Below is a small trained network, with its code and all its weights. Each question gives an input and a target symbol and asks what happens when units are switched off, that is, made to give their printed mean instead of their output.

import numpy as np


def w(rows, s, z=0):
    codes = np.array(rows[::2]) - 128.0
    scale = np.full(codes.shape[1], s)
    scale[-1] = z or s
    return codes * scale


def norm(h):
    return h / np.sqrt((h * h).mean(-1, keepdims=True) + 1e-5)


def f(y):
    return np.maximum(y, 0)


def softmax(a):
    e = np.exp(a - a.max(-1, keepdims=True))
    return e / e.sum(-1, keepdims=True)


def log_softmax(a):
    a = a - a.max(-1, keepdims=True)
    return a - np.log(np.exp(a).sum(-1, keepdims=True))


def net(x, mask):
    ids = ['δεημξψω'.index(c) for c in x.split()]
    T = len(ids)
    res = E[ids] + P[:T]
    u = 0
    for l in range(2):
        q, k, v = (norm(res) @ M[l].T for M in (Q, K, V))
        z = softmax(np.where(np.tri(T) > 0, q @ k.T / 2**0.5, -1e9)) @ v
        res = res + np.where(mask[u], z, O[l][:, -1]) @ O[l][:, :-1]
        u += 1
        y = f(norm(res) @ A[l][:, :-1].T + A[l][:, -1])
        res = res + np.where(mask[u : u + 12], y, B[l][:, -1]) @ B[l][:, :-1]
        u += 12
    return log_softmax(norm(res)[-1] @ U[:, :-1].T + U[:, -1])


Q, K, V, O, A, B = {}, {}, {}, {}, {}, {}
E = w([
[88,154,202,226],'δ',
[192,87,184,118],'ε',
[104,106,125,130],'η',
[114,160,35,118],'μ',
[9,195,178,71],'ξ',
[185,159,17,82],'ψ',
[100,62,125,53],'ω',
],0.012)
P = w([
[149,254,120,178],'0',
[65,95,140,150],'1',
[81,67,118,129],'2',
[102,66,133,107],'3',
[128,47,153,102],'4',
[133,67,124,112],'5',
[135,73,103,136],'6',
[113,76,128,142],'7',
],0.0078)
Q[0] = w([
[98,197,129,3],'L0H0',
[175,57,112,114],'L0H0',
],0.011)
K[0] = w([
[157,19,188,253],'L0H0',
[161,186,180,2],'L0H0',
],0.0074)
V[0] = w([
[58,145,116,16],'L0H0',
[254,130,166,93],'L0H0',
],0.0089)
O[0] = w([
[42,132,144,37,251],'L0H0',
[255,65,149,135,27],'L0H0',
],0.0087,0.002)
A[0] = w([
[126,102,185,170,95],'L0N0',
[133,114,188,81,139],'L0N1',
[105,119,103,135,82],'L0N2',
[80,7,45,131,161],'L0N3',
[192,91,124,182,125],'L0N4',
[188,158,69,99,57],'L0N5',
[134,64,128,178,8],'L0N6',
[102,110,118,76,2],'L0N7',
[155,41,102,76,17],'L0N8',
[146,36,118,109,94],'L0N9',
[112,141,229,127,42],'L0N10',
[105,72,130,161,48],'L0N11',
],0.013,0.0023)
B[0] = w([
[78,152,195,124,170],'L0N0',
[94,112,168,63,198],'L0N1',
[125,144,139,101,152],'L0N2',
[5,169,164,116,254],'L0N3',
[170,151,221,130,170],'L0N4',
[160,40,101,135,164],'L0N5',
[166,162,189,199,151],'L0N6',
[190,128,181,121,182],'L0N7',
[60,47,82,199,203],'L0N8',
[98,82,122,227,201],'L0N9',
[64,72,135,67,194],'L0N10',
[142,123,143,206,157],'L0N11',
],0.018,0.0077)
Q[1] = w([
[40,92,194,154],'L1H0',
[253,165,143,159],'L1H0',
],0.026)
K[1] = w([
[248,185,71,141],'L1H0',
[51,8,106,188],'L1H0',
],0.016)
V[1] = w([
[178,55,201,84],'L1H0',
[164,95,1,86],'L1H0',
],0.023)
O[1] = w([
[127,30,249,77,163],'L1H0',
[139,73,24,89,6],'L1H0',
],0.016,0.017)
A[1] = w([
[127,171,132,156,212],'L1N0',
[116,145,122,146,149],'L1N1',
[181,147,167,155,110],'L1N2',
[124,100,100,90,202],'L1N3',
[82,144,63,128,142],'L1N4',
[94,94,169,102,134],'L1N5',
[145,65,170,220,67],'L1N6',
[122,178,3,112,108],'L1N7',
[161,35,78,142,253],'L1N8',
[81,164,203,139,188],'L1N9',
[128,62,64,71,188],'L1N10',
[151,110,85,122,125],'L1N11',
],0.016,0.0024)
B[1] = w([
[67,120,145,139,161],'L1N0',
[102,115,117,135,144],'L1N1',
[92,123,125,197,150],'L1N2',
[95,95,177,155,143],'L1N3',
[192,110,52,112,147],'L1N4',
[202,187,134,127,198],'L1N5',
[172,113,5,170,179],'L1N6',
[252,65,204,98,148],'L1N7',
[12,118,115,210,153],'L1N8',
[146,77,54,47,253],'L1N9',
[46,78,199,194,155],'L1N10',
[71,76,158,102,135],'L1N11',
],0.021,0.016)
U = w([
[149,108,160,32,244],'δ',
[145,20,89,136,196],'ε',
[187,203,111,158,187],'η',
[13,30,151,150,3],'μ',
[57,209,214,191,135],'ξ',
[27,129,83,62,86],'ψ',
[225,69,255,169,69],'ω',
],0.0068,0.0015)

Each question gives the input, a string of symbols that net reads in full, and the target symbol t.
The units are the heads (2 rows each of Q, K, V and O) and the neurons (one row each of A and B). Each row of codes is followed by its name. A weight is (code - 128) times the scale printed after its matrix; where a second scale follows, it is the last column's (O, A, B and U).
mask holds one flag per unit, layer by layer, with each layer's heads first. A switched-off unit (its flag False) gives its mean, the last column of its rows in O or B, instead of its output. The means were averaged over made-up inputs and are rounded, as every weight is.
A unit's drop is (log p(t) with every unit on - log p(t) with that unit switched off) / (log p(t) with every unit on - log p(t) with every unit switched off).
The circuit of an input: a set's keep is (log p(t) with only the set's units on - log p(t) with every unit switched off) / (log p(t) with every unit on - log p(t) with every unit switched off). Starting from the 12 units with the biggest drops (on a tie, the unit counted first), units are removed one at a time, each time the one whose removal leaves the highest keep (on an exact tie, the one counted first), for as long as the keep stays at least 0.8.
circuit, biggest first: the units of the circuit, biggest drop first
most important unit: the unit with the biggest drop
k most important neurons of layer l: the k neurons of layer l with the biggest drops, biggest first
drop of u: that unit's drop, to one decimal
input δ δ δ ψ, target ξ: most important unit -> L1H0
input ω ω η η ω ξ μ, target δ: 2 most important neurons of layer 0 -> (L0N3, L0N7)
input ε δ ε δ η ψ, target ω: circuit, biggest first -> (L0N4, L0H0)
input η μ ω δ δ ε ε ξ, target η: 3 most important neurons of layer 0 -> (L0N3, L0N4, L0N8)
input ε ε ε ε, target ω: circuit, biggest first -> (L0H0, L0N4)
input μ δ ξ, target ε: 3 most important neurons of layer 0 -> (L0N3, L0N5, L0N0)
input η μ δ η ω ψ, target η: 2 most important neurons of layer 0 -> (L0N8, L0N10)
input η ε ε μ δ δ ξ, target η: 2 most important neurons of layer 0 -> (L0N8, L0N10)
input μ ω ε μ ψ δ ε η, target ε: 2 most important neurons of layer 1 -> (L1N7, L1N4)
input μ μ ψ, target ε: 2 most important neurons of layer 0 -> (L0N3, L0N5)
input ξ ψ ξ η ψ, target ψ: 3 most important neurons of layer 0 -> (L0N3, L0N8, L0N5)
input ξ η ξ μ ε μ, target ψ: 2 most important neurons of layer 0 -> (L0N3, L0N4)
input ε ε δ ε δ ε ω, target ω: 2 most important neurons of layer 0 -> (L0N4, L0N6)
input ξ μ δ ε δ μ μ, target ψ: most important neuron of layer 0 -> (L0N3)
input δ μ μ ψ ω ψ ω, target ξ: drop of L1N5 -> 0.0
input ω ω η ξ ε, target δ: drop of L0H0 -> 0.8
input ω η μ, target δ: drop of L1N5 -> 0.1
